Below is a small trained network, with its code and all its weights. Each question gives an input and a class and asks what happens when units are switched off, that is, made to give their printed mean instead of their output.

import numpy as np


def w(rows, s, z=0):
    codes = np.array(rows[::2]) - 128.0
    scale = np.full(codes.shape[1], s)
    scale[-1] = z or s
    return codes * scale


def f(y):
    return y / 2 * (1 + np.tanh(0.7978845608 * (y + 0.044715 * y**3)))


def log_softmax(a):
    a = a - a.max(-1, keepdims=True)
    return a - np.log(np.exp(a).sum(-1, keepdims=True))


def net(x, mask):
    res = np.array(x, float).reshape(1, 6) / 4 @ E
    y = f(res @ A[0][:, :-1].T + A[0][:, -1])
    res = res + np.where(mask, y, B[0][:, -1]) @ B[0][:, :-1]
    return log_softmax(res[-1] @ U[:, :-1].T + U[:, -1])


A, B = {}, {}
E = w([
[215,144,202,221],'x0',
[1,9,181,92],'x1',
[154,206,149,41],'x2',
[172,28,252,18],'x3',
[34,111,183,177],'x4',
[109,185,192,108],'x5',
],0.0056)
A[0] = w([
[187,99,160,230,73],'N0',
[194,214,157,159,208],'N1',
[152,111,138,165,88],'N2',
[192,149,124,188,184],'N3',
[133,82,132,135,118],'N4',
[149,107,126,132,67],'N5',
[115,39,158,176,91],'N6',
[101,124,103,124,141],'N7',
[212,129,90,102,152],'N8',
[100,93,91,166,89],'N9',
[178,117,123,80,190],'N10',
[120,174,60,157,136],'N11',
[132,65,186,149,136],'N12',
[112,139,110,126,114],'N13',
[70,54,47,106,145],'N14',
[178,165,144,138,88],'N15',
[116,182,210,109,129],'N16',
[102,80,169,121,96],'N17',
[165,110,140,176,87],'N18',
[143,87,145,195,117],'N19',
[129,116,109,149,42],'N20',
[149,16,89,93,122],'N21',
[111,39,122,162,5],'N22',
[125,164,142,143,58],'N23',
[93,143,161,120,75],'N24',
[49,160,159,126,95],'N25',
[89,126,160,91,125],'N26',
[249,169,200,34,171],'N27',
[136,116,142,153,65],'N28',
[120,128,107,161,81],'N29',
[95,146,167,99,95],'N30',
],0.014,0.0034)
B[0] = w([
[160,147,155,221,194],'N0',
[141,57,96,144,255],'N1',
[137,138,150,159,138],'N2',
[190,105,148,131,219],'N3',
[97,133,126,128,148],'N4',
[119,145,133,136,122],'N5',
[38,117,122,133,202],'N6',
[160,127,131,121,151],'N7',
[122,176,104,196,200],'N8',
[129,75,168,91,168],'N9',
[93,96,76,151,173],'N10',
[176,63,127,133,230],'N11',
[81,99,166,92,192],'N12',
[151,126,133,131,138],'N13',
[170,97,129,54,232],'N14',
[148,93,134,140,170],'N15',
[74,174,112,97,170],'N16',
[93,148,147,85,184],'N17',
[164,137,151,165,150],'N18',
[94,140,153,189,167],'N19',
[133,129,153,123,126],'N20',
[67,145,54,86,203],'N21',
[59,130,141,104,179],'N22',
[106,123,113,130,135],'N23',
[124,155,125,119,139],'N24',
[138,183,72,122,173],'N25',
[144,177,118,87,171],'N26',
[54,1,51,178,255],'N27',
[120,132,140,142,125],'N28',
[149,102,148,120,144],'N29',
[137,175,131,103,151],'N30',
],0.029,0.0084)
U = w([
[161,125,108,57,196],'0',
[135,197,188,132,22],'1',
[179,125,184,110,2],'2',
[43,122,130,73,131],'3',
[78,150,222,141,112],'4',
[67,255,165,125,135],'5',
[105,131,84,163,48],'6',
[148,81,135,188,192],'7',
],0.007,0.0055)

Each question gives the input, the list of numbers given to net, and the class t.
The units are the neurons (one row each of A and B). Each row of codes is followed by its name. A weight is (code - 128) times the scale printed after its matrix; where a second scale follows, it is the last column's (A, B and U).
mask holds one flag per neuron, in row order. A switched-off neuron (its flag False) gives its mean, the last column of its row in B, instead of its output. The means were averaged over made-up inputs and are rounded, as every weight is.
A unit's drop is (log p(t) with every unit on - log p(t) with that unit switched off) / (log p(t) with every unit on - log p(t) with every unit switched off).
The circuit of an input: a set's keep is (log p(t) with only the set's units on - log p(t) with every unit switched off) / (log p(t) with every unit on - log p(t) with every unit switched off). Starting from the 12 units with the biggest drops (on a tie, the unit counted first), units are removed one at a time, each time the one whose removal leaves the highest keep (on an exact tie, the one counted first), for as long as the keep stays at least 0.8.
circuit, biggest first: the units of the circuit, biggest drop first
most important unit: the unit with the biggest drop
top k neurons: the k neurons with the biggest drops, biggest first
drop when u is switched off: that unit's drop, to one decimal
input [-8,-4,7,-1,-6,3], class 7: most important unit => N21
input [8,3,-6,-8,8,-4], class 4: circuit, biggest first => (N27; N1; N19)
input [-2,-3,6,2,-1,3], class 6: top 2 neurons => (N16; N11)
input [-3,2,5,2,4,-2], class 5: circuit, biggest first => (N27; N1; N11)
input [1,4,1,-3,-1,-6], class 0: circuit, biggest first => (N27; N14)
input [4,0,-1,6,-7,-3], class 6: top 2 neurons => (N21; N11)
input [-5,6,5,-1,-8,1], class 0: circuit, biggest first => (N6; N14)
input [-6,4,-5,-7,8,3], class 0: circuit, biggest first => (N14; N27)
input [7,1,-1,0,3,2], class 4: top 2 neurons => (N27; N11)
input [3,-2,7,8,0,1], class 6: top 2 neurons => (N27; N16)
input [1,-3,-7,7,4,-5], class 4: top 2 neurons => (N0; N27)
input [4,6,-3,0,-1,0], class 3: drop when N27 is switched off => -0.1
input [6,6,-2,1,6,2], class 5: drop when N27 is switched off => 0.2
input [3,-1,-8,3,-1,-5], class 4: most important unit => N0
input [-5,-2,3,8,-7,4], class 6: drop when N27 is switched off => 0.2
